Here is a tiny trained network, its code and every weight. The questions are about switching its units off for an input and a target symbol, where a switched-off unit gives its printed mean instead of its output.

import numpy as np


def w(rows, s, z=0):
    codes = np.array(rows[::2]) - 128.0
    scale = np.full(codes.shape[1], s)
    scale[-1] = z or s
    return codes * scale


def f(y):
    return y / 2 * (1 + np.tanh(0.7978845608 * (y + 0.044715 * y**3)))


def softmax(a):
    e = np.exp(a - a.max(-1, keepdims=True))
    return e / e.sum(-1, keepdims=True)


def log_softmax(a):
    a = a - a.max(-1, keepdims=True)
    return a - np.log(np.exp(a).sum(-1, keepdims=True))


def net(x, mask):
    ids = ['ΓΔΘΦΨαβζηλμξπσ'.index(c) for c in x.split()]
    T = len(ids)
    res = E[ids] + P[:T]
    u = 0
    for l in range(2):
        r = res
        for j in range(2):
            rows = slice(3 * j, 3 * j + 3)
            q, k, v = (r @ M[l][rows].T for M in (Q, K, V))
            z = softmax(np.where(np.tri(T) > 0, q @ k.T / 3**0.5, -1e9)) @ v
            o = O[l][rows]
            res = res + np.where(mask[u + j], z, o[:, -1]) @ o[:, :-1]
        u += 2
        y = f(res @ A[l][:, :-1].T + A[l][:, -1])
        res = res + np.where(mask[u : u + 12], y, B[l][:, -1]) @ B[l][:, :-1]
        u += 12
    return log_softmax(res[-1] @ U[:, :-1].T + U[:, -1])


Q, K, V, O, A, B = {}, {}, {}, {}, {}, {}
E = w([
[81,138,56,145,121,126,134],'Γ',
[130,120,82,89,117,183,186],'Δ',
[79,84,122,165,155,177,141],'Θ',
[96,169,115,168,102,127,180],'Φ',
[93,133,164,163,129,152,140],'Ψ',
[112,152,156,106,150,143,113],'α',
[102,166,97,88,128,111,121],'β',
[80,102,69,105,154,178,103],'ζ',
[252,134,90,121,147,133,127],'η',
[131,139,60,104,97,131,154],'λ',
[93,171,119,123,111,110,106],'μ',
[126,153,185,127,141,119,219],'ξ',
[63,178,152,157,116,137,108],'π',
[100,117,133,69,160,189,156],'σ',
],0.015)
P = w([
[122,235,101,200,153,120,147],'0',
[95,45,164,77,152,197,180],'1',
[112,29,219,34,137,180,177],'2',
[135,52,243,2,98,172,146],'3',
[61,101,88,116,62,167,224],'4',
[56,67,112,145,77,154,211],'5',
[54,82,99,152,86,151,240],'6',
],0.0071)
Q[0] = w([
[130,67,123,218,132,169,121],'0.h0',
[57,113,161,86,152,209,133],'0.h0',
[202,97,117,193,39,74,131],'0.h0',
[32,168,159,87,86,180,192],'0.h1',
[45,181,117,74,153,124,174],'0.h1',
[187,101,2,158,124,101,94],'0.h1',
],0.0084)
K[0] = w([
[150,184,155,50,126,103,95],'0.h0',
[197,198,86,162,187,102,129],'0.h0',
[97,91,169,26,103,125,114],'0.h0',
[146,228,83,161,255,97,148],'0.h1',
[115,192,78,158,209,94,124],'0.h1',
[69,85,189,118,76,146,68],'0.h1',
],0.0091)
V[0] = w([
[254,205,108,81,52,45,178],'0.h0',
[141,81,192,62,167,207,190],'0.h0',
[138,173,171,31,177,141,15],'0.h0',
[188,89,47,91,186,163,206],'0.h1',
[83,72,46,68,144,64,53],'0.h1',
[112,97,19,121,106,82,74],'0.h1',
],0.0072)
O[0] = w([
[164,161,142,15,129,57,52,3],'0.h0',
[117,65,189,113,225,206,100,148],'0.h0',
[136,247,109,105,234,101,223,26],'0.h0',
[164,108,214,2,115,255,97,162],'0.h1',
[213,170,150,131,77,174,250,29],'0.h1',
[132,146,134,106,60,155,226,89],'0.h1',
],0.0079,0.0038)
A[0] = w([
[93,83,210,147,138,123,155,234],'0.n0',
[125,198,173,103,63,117,163,122],'0.n1',
[236,129,147,64,224,174,130,253],'0.n2',
[114,186,213,185,136,142,130,94],'0.n3',
[112,158,165,111,127,171,189,72],'0.n4',
[131,132,195,133,83,190,89,116],'0.n5',
[115,106,215,121,119,107,124,250],'0.n6',
[189,54,172,106,135,146,152,54],'0.n7',
[139,148,128,65,94,66,42,127],'0.n8',
[83,159,25,135,129,94,173,70],'0.n9',
[254,68,103,148,119,105,97,115],'0.n10',
[141,111,104,92,183,171,167,182],'0.n11',
],0.0066,0.005)
B[0] = w([
[139,161,17,107,72,151,87,254],'0.n0',
[175,124,76,104,86,148,152,128],'0.n1',
[37,204,131,182,107,164,78,168],'0.n2',
[51,103,131,103,152,111,139,126],'0.n3',
[75,89,136,147,155,114,65,136],'0.n4',
[155,146,103,118,142,119,153,166],'0.n5',
[121,144,5,49,146,189,84,202],'0.n6',
[172,134,254,86,96,29,139,137],'0.n7',
[144,146,92,146,113,146,83,133],'0.n8',
[133,179,189,192,115,106,123,138],'0.n9',
[102,205,175,205,73,60,113,114],'0.n10',
[129,156,104,198,131,132,95,180],'0.n11',
],0.0064,0.0082)
Q[1] = w([
[233,113,234,116,200,35,168],'1.h0',
[95,145,69,226,127,106,191],'1.h0',
[153,107,215,117,192,110,129],'1.h0',
[112,183,111,101,116,203,76],'1.h1',
[215,113,255,37,184,59,79],'1.h1',
[132,81,83,209,174,71,147],'1.h1',
],0.0085)
K[1] = w([
[86,72,139,23,110,110,173],'1.h0',
[196,138,240,107,190,188,36],'1.h0',
[101,54,55,50,125,133,176],'1.h0',
[109,191,107,206,106,110,146],'1.h1',
[34,75,30,22,56,105,211],'1.h1',
[188,97,254,99,138,164,138],'1.h1',
],0.0091)
V[1] = w([
[165,176,103,65,204,163,176],'1.h0',
[170,62,84,1,113,159,103],'1.h0',
[87,76,121,160,75,199,86],'1.h0',
[193,132,128,83,12,168,179],'1.h1',
[181,180,136,149,26,95,179],'1.h1',
[156,127,129,160,96,33,57],'1.h1',
],0.0094)
O[1] = w([
[209,244,41,137,206,206,98,55],'1.h0',
[167,103,12,113,110,82,49,1],'1.h0',
[175,102,183,214,56,84,38,244],'1.h0',
[154,132,51,116,29,197,168,54],'1.h1',
[62,140,86,89,54,172,255,107],'1.h1',
[11,102,122,30,120,50,146,136],'1.h1',
],0.0078,0.011)
A[1] = w([
[212,176,174,121,187,137,93,35],'1.n0',
[214,173,46,225,198,230,80,60],'1.n1',
[36,161,153,190,167,41,174,204],'1.n2',
[189,44,106,151,86,114,56,64],'1.n3',
[76,77,196,151,97,181,196,6],'1.n4',
[122,205,15,43,122,78,114,181],'1.n5',
[112,52,105,91,45,93,204,128],'1.n6',
[165,87,188,159,153,93,25,4],'1.n7',
[120,141,73,93,88,171,195,62],'1.n8',
[117,119,255,117,204,85,114,87],'1.n9',
[52,116,133,61,202,136,179,76],'1.n10',
[89,137,124,158,135,20,104,72],'1.n11',
],0.0067,0.0043)
B[1] = w([
[149,47,88,145,109,92,182,150],'1.n0',
[167,120,148,17,54,120,158,192],'1.n1',
[201,118,114,72,151,169,61,209],'1.n2',
[139,254,146,157,167,126,114,197],'1.n3',
[141,175,112,65,108,70,129,212],'1.n4',
[85,70,147,190,130,200,103,156],'1.n5',
[188,142,121,167,139,76,43,192],'1.n6',
[105,145,85,155,117,66,238,251],'1.n7',
[129,80,96,178,177,98,159,184],'1.n8',
[142,50,98,117,120,183,149,227],'1.n9',
[185,197,189,165,146,140,119,191],'1.n10',
[88,103,116,65,132,174,149,170],'1.n11',
],0.007,0.022)
U = w([
[62,126,93,95,36,51,224,24],'Γ',
[209,190,71,107,133,109,42,140],'Δ',
[104,148,200,233,116,84,115,253],'Θ',
[125,115,133,88,70,68,63,51],'Φ',
[60,6,159,119,116,136,208,50],'Ψ',
[201,141,122,144,235,182,77,118],'α',
[62,150,88,135,162,165,254,170],'β',
[147,124,171,110,37,217,172,58],'ζ',
[69,174,118,118,119,152,81,232],'η',
[140,85,44,136,105,149,103,90],'λ',
[110,234,131,81,165,47,176,152],'μ',
[138,129,56,124,198,51,95,125],'ξ',
[144,147,214,86,141,120,157,4],'π',
[238,85,105,115,164,93,180,3],'σ',
],0.0041,0.0032)

Each question gives the input, a string of symbols that net reads in full, and the target symbol t.
The units are the heads (3 rows each of Q, K, V and O) and the neurons (one row each of A and B). Each row of codes is followed by its name. A weight is (code - 128) times the scale printed after its matrix; where a second scale follows, it is the last column's (O, A, B and U).
mask holds one flag per unit, layer by layer, with each layer's heads first. A switched-off unit (its flag False) gives its mean, the last column of its rows in O or B, instead of its output. The means were averaged over made-up inputs and are rounded, as every weight is.
A unit's drop is (log p(t) with every unit on - log p(t) with that unit switched off) / (log p(t) with every unit on - log p(t) with every unit switched off).
The circuit of an input: a set's keep is (log p(t) with only the set's units on - log p(t) with every unit switched off) / (log p(t) with every unit on - log p(t) with every unit switched off). Starting from the 12 units with the biggest drops (on a tie, the unit counted first), units are removed one at a time, each time the one whose removal leaves the highest keep (on an exact tie, the one counted first), for as long as the keep stays at least 0.8.
circuit, biggest first: the units of the circuit, biggest drop first
top k neurons: the k neurons with the biggest drops, biggest first
k most important neurons of layer l: the k neurons of layer l with the biggest drops, biggest first
drop when u is switched off: that unit's drop, to one decimal
input μ β Φ, target μ: 2 most important neurons of layer 1	1.n4, 1.n10
input Δ Φ β Ψ Θ Γ Φ, target Δ: circuit, biggest first	1.h0, 0.h1, 1.h1
input Θ Ψ μ ζ λ Ψ Ψ, target Θ: circuit, biggest first	1.h0, 0.h0, 1.h1
input Γ μ β, target Γ: circuit, biggest first	1.h1, 0.h0
input ζ μ Θ μ Θ, target ζ: top 2 neurons	1.n1, 1.n7
input Ψ σ Θ Θ Γ ξ, target Ψ: top 2 neurons	1.n9, 1.n3
input Γ β Δ Θ Θ σ, target Γ: circuit, biggest first	1.h1, 0.h0, 0.h1
input Θ Φ β α Θ, target Θ: top neuron	1.n3
input β ζ Θ μ Γ σ β, target β: circuit, biggest first	1.h0, 0.h0, 0.h1, 1.h1
input σ Ψ β Θ Ψ Θ Θ, target σ: top 3 neurons	1.n1, 1.n0, 1.n7
input Θ Ψ Θ β, target Θ: circuit, biggest first	0.h0, 1.h0, 1.h1
input Θ β σ β σ, target Θ: circuit, biggest first	1.h0, 0.h0, 1.h1
input ζ Θ σ Θ Θ Θ ζ, target ζ: circuit, biggest first	0.h1, 1.h1, 1.n1
input Ψ η Θ, target Ψ: circuit, biggest first	0.h1, 1.n9, 1.h1, 1.h0
input ζ Θ Ψ σ, target ζ: circuit, biggest first	0.h1, 1.h1
input μ Ψ Θ Φ Θ, target μ: top 2 neurons	0.n9, 1.n4
input ζ π μ, target ζ: circuit, biggest first	0.h1, 1.h1
input Ψ ζ ζ Θ Ψ, target Ψ: top 2 neurons	1.n9, 1.n3
input π Θ ξ β, target π: top neuron	1.n10
input Θ ζ ζ, target Θ: 2 most important neurons of layer 1	1.n3, 1.n2
input Φ Φ Φ, target Φ: top 2 neurons	1.n6, 1.n7
input η Γ Θ Ψ, target η: top neuron	0.n2
input Φ μ ξ Γ Θ σ, target Φ: top 2 neurons	1.n6, 1.n7
input σ Δ Ψ β, target σ: top 4 neurons	1.n0, 1.n1, 1.n7, 1.n9
input π Δ Θ Ψ ζ, target π: top 3 neurons	1.n10, 1.n2, 0.n9
input Γ Ψ π σ, target Γ: 2 most important neurons of layer 0	0.n9, 0.n6
input Δ Ψ Θ, target Δ: top neuron	1.n3
input Θ Θ α Θ, target Θ: top 2 neurons	1.n3, 1.n2
input α Θ Φ, target α: drop when 1.n7 is switched off	0.2
input Ψ μ ζ μ, target Ψ: drop when 0.h1 is switched off	1.1
